Here is a tiny trained network, its code and every weight. The questions are about switching its units off for an input and a target symbol, where a switched-off unit gives its printed mean instead of its output.

import numpy as np


def w(rows, s, z=0):
    codes = np.array(rows[::2]) - 128.0
    scale = np.full(codes.shape[1], s)
    scale[-1] = z or s
    return codes * scale


def f(y):
    return np.maximum(y, 0)


def softmax(a):
    e = np.exp(a - a.max(-1, keepdims=True))
    return e / e.sum(-1, keepdims=True)


def log_softmax(a):
    a = a - a.max(-1, keepdims=True)
    return a - np.log(np.exp(a).sum(-1, keepdims=True))


def net(x, mask):
    ids = ['ΞΨδεθλ'.index(c) for c in x.split()]
    T = len(ids)
    res = E[ids] + P[:T]
    q, k, v = (res @ M[0].T for M in (Q, K, V))
    z = softmax(np.where(np.tri(T) > 0, q @ k.T / 4**0.5, -1e9)) @ v
    res = res + np.where(mask[0], z, O[0][:, -1]) @ O[0][:, :-1]
    y = f(res @ A[0][:, :-1].T + A[0][:, -1])
    res = res + np.where(mask[1:25], y, B[0][:, -1]) @ B[0][:, :-1]
    return log_softmax(res[-1] @ U[:, :-1].T + U[:, -1])


Q, K, V, O, A, B = {}, {}, {}, {}, {}, {}
E = w([
[158,87,141,207,105,218,186,154],'Ξ',
[250,24,46,231,209,139,200,126],'Ψ',
[3,227,164,213,210,12,208,47],'δ',
[71,52,38,131,103,201,34,10],'ε',
[188,148,111,123,9,121,5,82],'θ',
[206,190,24,3,72,112,234,98],'λ',
],0.0063)
P = w([
[156,42,31,191,75,229,85,253],'0',
[214,226,214,172,154,187,45,30],'1',
[142,100,104,192,225,60,174,39],'2',
[15,76,61,157,76,22,185,176],'3',
[219,221,232,106,161,206,87,32],'4',
[119,125,116,165,191,87,191,87],'5',
[13,21,67,183,50,32,203,182],'6',
[231,244,186,91,166,237,63,53],'7',
[108,139,93,143,182,110,198,104],'8',
],0.0052)
Q[0] = w([
[31,26,24,108,41,43,226,170],'H1',
[228,238,230,89,212,217,81,82],'H1',
[30,49,150,203,143,26,203,241],'H1',
[232,244,216,45,224,254,79,12],'H1',
],0.0048)
K[0] = w([
[203,34,21,107,34,213,109,252],'H1',
[47,223,229,136,209,10,165,45],'H1',
[231,37,57,58,148,173,158,92],'H1',
[2,230,242,160,224,33,198,60],'H1',
],0.005)
V[0] = w([
[13,136,62,143,201,73,235,77],'H1',
[137,35,48,238,208,197,72,203],'H1',
[205,22,82,3,55,213,112,132],'H1',
[232,184,97,144,118,43,221,237],'H1',
],0.0052)
O[0] = w([
[76,185,120,189,208,36,69,211,136],'H1',
[23,99,197,109,220,208,186,92,253],'H1',
[88,27,90,31,2,171,178,201,207],'H1',
[92,199,49,217,100,210,191,164,35],'H1',
],0.0056,0.0029)
A[0] = w([
[211,76,144,102,108,185,220,90,142],'N1',
[117,33,216,40,149,101,124,206,1],'N2',
[160,228,149,172,194,89,61,96,75],'N3',
[180,234,218,142,56,152,12,48,130],'N4',
[188,213,212,106,105,166,165,130,161],'N5',
[208,217,221,171,62,193,54,130,46],'N6',
[87,176,35,96,73,95,155,233,78],'N7',
[63,164,78,181,136,3,134,96,159],'N8',
[156,90,190,50,49,173,151,152,51],'N9',
[64,164,102,106,105,114,126,232,177],'N10',
[48,150,26,88,50,62,111,245,117],'N11',
[29,121,107,151,102,224,213,232,143],'N12',
[147,112,213,177,138,142,105,60,204],'N13',
[22,38,41,175,146,90,77,106,74],'N14',
[146,151,69,156,176,13,187,87,160],'N15',
[55,147,157,161,130,35,105,180,179],'N16',
[222,237,82,112,186,75,122,81,142],'N17',
[199,85,227,104,129,205,91,166,112],'N18',
[187,153,158,24,30,174,79,197,33],'N19',
[192,125,124,98,93,190,132,29,100],'N20',
[68,146,27,152,39,150,91,172,45],'N21',
[118,183,137,71,30,250,74,115,181],'N22',
[130,98,177,34,36,139,74,177,39],'N23',
[141,104,78,51,87,179,149,59,189],'N24',
],0.005,0.0032)
B[0] = w([
[183,231,50,181,135,51,139,94,205],'N1',
[14,16,34,25,232,28,190,232,147],'N2',
[70,192,204,160,164,206,197,40,192],'N3',
[65,15,233,39,136,212,197,201,211],'N4',
[133,84,84,202,220,82,208,191,159],'N5',
[37,21,91,82,233,83,204,251,164],'N6',
[201,22,190,162,229,161,54,225,155],'N7',
[166,66,23,22,51,51,60,182,184],'N8',
[67,137,47,64,44,28,163,176,167],'N9',
[223,68,164,203,241,107,44,175,152],'N10',
[227,133,146,239,242,144,100,211,166],'N11',
[142,181,240,82,74,234,81,10,207],'N12',
[154,78,134,144,196,133,65,170,201],'N13',
[158,160,25,235,201,27,121,220,192],'N14',
[136,18,190,34,74,169,124,184,187],'N15',
[199,119,70,96,85,59,19,111,158],'N16',
[29,217,114,126,63,142,200,21,206],'N17',
[151,83,67,134,230,45,69,209,155],'N18',
[2,166,28,151,167,39,241,191,150],'N19',
[190,218,35,160,46,53,66,64,185],'N20',
[208,181,198,235,110,197,221,191,151],'N21',
[141,56,219,76,31,195,198,214,206],'N22',
[21,133,17,124,188,59,220,185,157],'N23',
[177,201,125,176,84,107,110,64,254],'N24',
],0.0047,0.0058)
U = w([
[28,200,231,186,224,237,233,42,168],'Ξ',
[217,189,13,216,222,11,18,128,227],'Ψ',
[108,252,35,134,5,47,212,29,28],'δ',
[199,104,230,21,22,213,9,26,198],'ε',
[2,13,59,4,203,42,207,231,5],'θ',
[218,68,161,237,213,141,194,239,126],'λ',
],0.0047,0.0025)

Each question gives the input, a string of symbols that net reads in full, and the target symbol t.
The units are the heads (4 rows each of Q, K, V and O) and the neurons (one row each of A and B). Each row of codes is followed by its name. A weight is (code - 128) times the scale printed after its matrix; where a second scale follows, it is the last column's (O, A, B and U).
mask holds one flag per unit, heads first, then neurons. A switched-off unit (its flag False) gives its mean, the last column of its rows in O or B, instead of its output. The means were averaged over made-up inputs and are rounded, as every weight is.
A unit's drop is (log p(t) with every unit on - log p(t) with that unit switched off) / (log p(t) with every unit on - log p(t) with every unit switched off).
The circuit of an input: a set's keep is (log p(t) with only the set's units on - log p(t) with every unit switched off) / (log p(t) with every unit on - log p(t) with every unit switched off). Starting from the 12 units with the biggest drops (on a tie, the unit counted first), units are removed one at a time, each time the one whose removal leaves the highest keep (on an exact tie, the one counted first), for as long as the keep stays at least 0.8.
units of the circuit, in order: the units of the circuit, biggest drop first
unit that matters most: the unit with the biggest drop
k most important neurons: the k neurons with the biggest drops, biggest first
drop when u is switched off: that unit's drop, to one decimal
input ε ε λ ε Ψ, target Ψ: units of the circuit, in order -> [N4; N22; N1]
input ε ε ε λ θ δ, target θ: units of the circuit, in order -> [N24; N8]
input θ ε δ ε ε ε, target Ψ: 2 most important neurons -> [N4; N14]
input δ λ λ ε δ δ θ, target Ψ: units of the circuit, in order -> [N4; H1; N11]
input ε δ ε ε ε, target Ξ: units of the circuit, in order -> [H1; N3; N4]
input ε ε ε ε δ θ θ, target θ: units of the circuit, in order -> [H1; N2]
input δ Ψ δ Ψ Ξ ε Ξ λ, target Ξ: units of the circuit, in order -> [H1; N3; N4]
input θ Ψ δ θ θ λ λ, target δ: units of the circuit, in order -> [H1; N1; N24]
input Ξ ε Ξ δ ε ε λ Ξ, target Ξ: 2 most important neurons -> [N3; N17]
input Ψ θ θ Ξ, target Ξ: units of the circuit, in order -> [H1; N12]
input Ξ λ θ λ, target ε: unit that matters most -> N12
input Ξ Ξ ε θ θ, target θ: 2 most important neurons -> [N6; N4]
input λ λ δ δ Ξ λ θ, target λ: units of the circuit, in order -> [H1; N11; N21]
input ε ε Ψ δ θ, target Ξ: units of the circuit, in order -> [N3; H1; N4]
input δ ε δ λ λ ε θ, target Ψ: unit that matters most -> N4
input λ ε δ ε, target λ: 2 most important neurons -> [N11; N21]
input δ ε λ ε λ λ λ Ψ δ, target Ψ: 3 most important neurons -> [N4; N16; N22]
input θ Ψ ε ε ε δ ε, target δ: drop when N4 is switched off -> 0.1
input λ ε ε λ, target λ: drop when N11 is switched off -> 0.3
input ε λ ε Ψ Ξ Ψ λ λ, target δ: drop when N9 is switched off -> 0.0
input δ ε Ξ λ θ ε ε, target Ψ: most important neuron -> [N14]
